Below is a small trained network, with its code and all its weights. Each question gives an input and a class and asks what happens when units are switched off, that is, made to give their printed mean instead of their output.

import numpy as np


def w(rows, s, z=0):
    codes = np.array(rows[::2]) - 128.0
    scale = np.full(codes.shape[1], s)
    scale[-1] = z or s
    return codes * scale


def norm(h):
    return h / np.sqrt((h * h).mean(-1, keepdims=True) + 1e-5)


def f(y):
    return np.maximum(y, 0)


def log_softmax(a):
    a = a - a.max(-1, keepdims=True)
    return a - np.log(np.exp(a).sum(-1, keepdims=True))


def net(x, mask):
    res = np.array(x, float).reshape(1, 7) / 4 @ E
    u = 0
    for l in range(2):
        y = f(norm(res) @ A[l][:, :-1].T + A[l][:, -1])
        res = res + np.where(mask[u : u + 6], y, B[l][:, -1]) @ B[l][:, :-1]
        u += 6
    return log_softmax(norm(res)[-1] @ U[:, :-1].T + U[:, -1])


A, B = {}, {}
E = w([
[56,38,184,98],'x0',
[53,254,114,136],'x1',
[214,142,154,148],'x2',
[38,74,145,245],'x3',
[54,113,103,109],'x4',
[167,185,196,122],'x5',
[77,104,116,66],'x6',
],0.005)
A[0] = w([
[184,162,144,75,37],'0.n1',
[97,142,28,125,186],'0.n2',
[154,202,209,194,209],'0.n3',
[192,125,116,36,29],'0.n4',
[142,74,54,172,254],'0.n5',
[129,81,123,2,194],'0.n6',
],0.0095,0.0027)
B[0] = w([
[147,169,154,56,177],'0.n1',
[174,142,88,184,216],'0.n2',
[173,159,68,254,253],'0.n3',
[94,95,111,99,190],'0.n4',
[82,170,102,224,239],'0.n5',
[108,115,42,179,236],'0.n6',
],0.0073,0.005)
A[1] = w([
[133,245,163,132,222],'1.n1',
[133,101,107,76,74],'1.n2',
[145,218,80,58,82],'1.n3',
[105,76,160,25,252],'1.n4',
[84,81,175,156,132],'1.n5',
[19,170,116,48,142],'1.n6',
],0.011,0.0039)
B[1] = w([
[184,254,88,40,253],'1.n1',
[61,154,123,161,141],'1.n2',
[185,36,191,126,196],'1.n3',
[111,76,41,150,164],'1.n4',
[219,97,130,163,180],'1.n5',
[158,185,76,162,191],'1.n6',
],0.0067,0.0058)
U = w([
[188,198,164,29,169],'0',
[107,70,210,181,113],'1',
[102,196,10,221,196],'2',
[62,132,235,61,1],'3',
[115,53,91,70,83],'4',
],0.013,0.006)

Each question gives the input, the list of numbers given to net, and the class t.
The units are the neurons (one row each of A and B). Each row of codes is followed by its name. A weight is (code - 128) times the scale printed after its matrix; where a second scale follows, it is the last column's (A, B and U).
mask holds one flag per neuron, layer by layer. A switched-off neuron (its flag False) gives its mean, the last column of its row in B, instead of its output. The means were averaged over made-up inputs and are rounded, as every weight is.
A unit's drop is (log p(t) with every unit on - log p(t) with that unit switched off) / (log p(t) with every unit on - log p(t) with every unit switched off).
The circuit of an input: a set's keep is (log p(t) with only the set's units on - log p(t) with every unit switched off) / (log p(t) with every unit on - log p(t) with every unit switched off). Starting from all 12 units, units are removed one at a time, each time the one whose removal leaves the highest keep (on an exact tie, the one counted first), for as long as the keep stays at least 0.8.
units of the circuit, in order: the units of the circuit, biggest drop first
top k neurons: the k neurons with the biggest drops, biggest first
top k neurons in layer l: the k neurons of layer l with the biggest drops, biggest first
drop when u is switched off: that unit's drop, to one decimal
input [-7,-3,-7,-7,-8,-4,5], class 4: units of the circuit, in order : (1.n3 0.n3 0.n4)
input [4,-7,-8,-6,7,2,4], class 2: units of the circuit, in order : (0.n6)
input [0,3,-4,-3,3,6,1], class 0: units of the circuit, in order : (1.n3 0.n5)
input [-4,-4,5,-8,7,0,-4], class 4: top 3 neurons in layer 0 : (0.n4 0.n3 0.n5)
input [5,-4,6,4,6,-4,-5], class 1: top 3 neurons in layer 0 : (0.n3 0.n6 0.n2)
input [-4,0,-1,2,-6,3,7], class 0: top 2 neurons : (0.n1 0.n6)
input [-1,-7,4,-8,-1,-2,-2], class 4: top 2 neurons in layer 1 : (1.n1 1.n4)
input [-4,1,6,-7,-1,-7,-3], class 0: top 2 neurons : (0.n1 1.n3)
input [7,-3,1,-2,2,1,-2], class 4: top 2 neurons in layer 1 : (1.n6 1.n1)
input [-4,7,8,-6,-5,-2,0], class 0: drop when 0.n6 is switched off : 0.1
input [-7,5,0,-2,0,1,-3], class 0: drop when 1.n5 is switched off : 0.0
input [-4,-7,5,-8,2,-6,2], class 4: drop when 0.n4 is switched off : 0.2
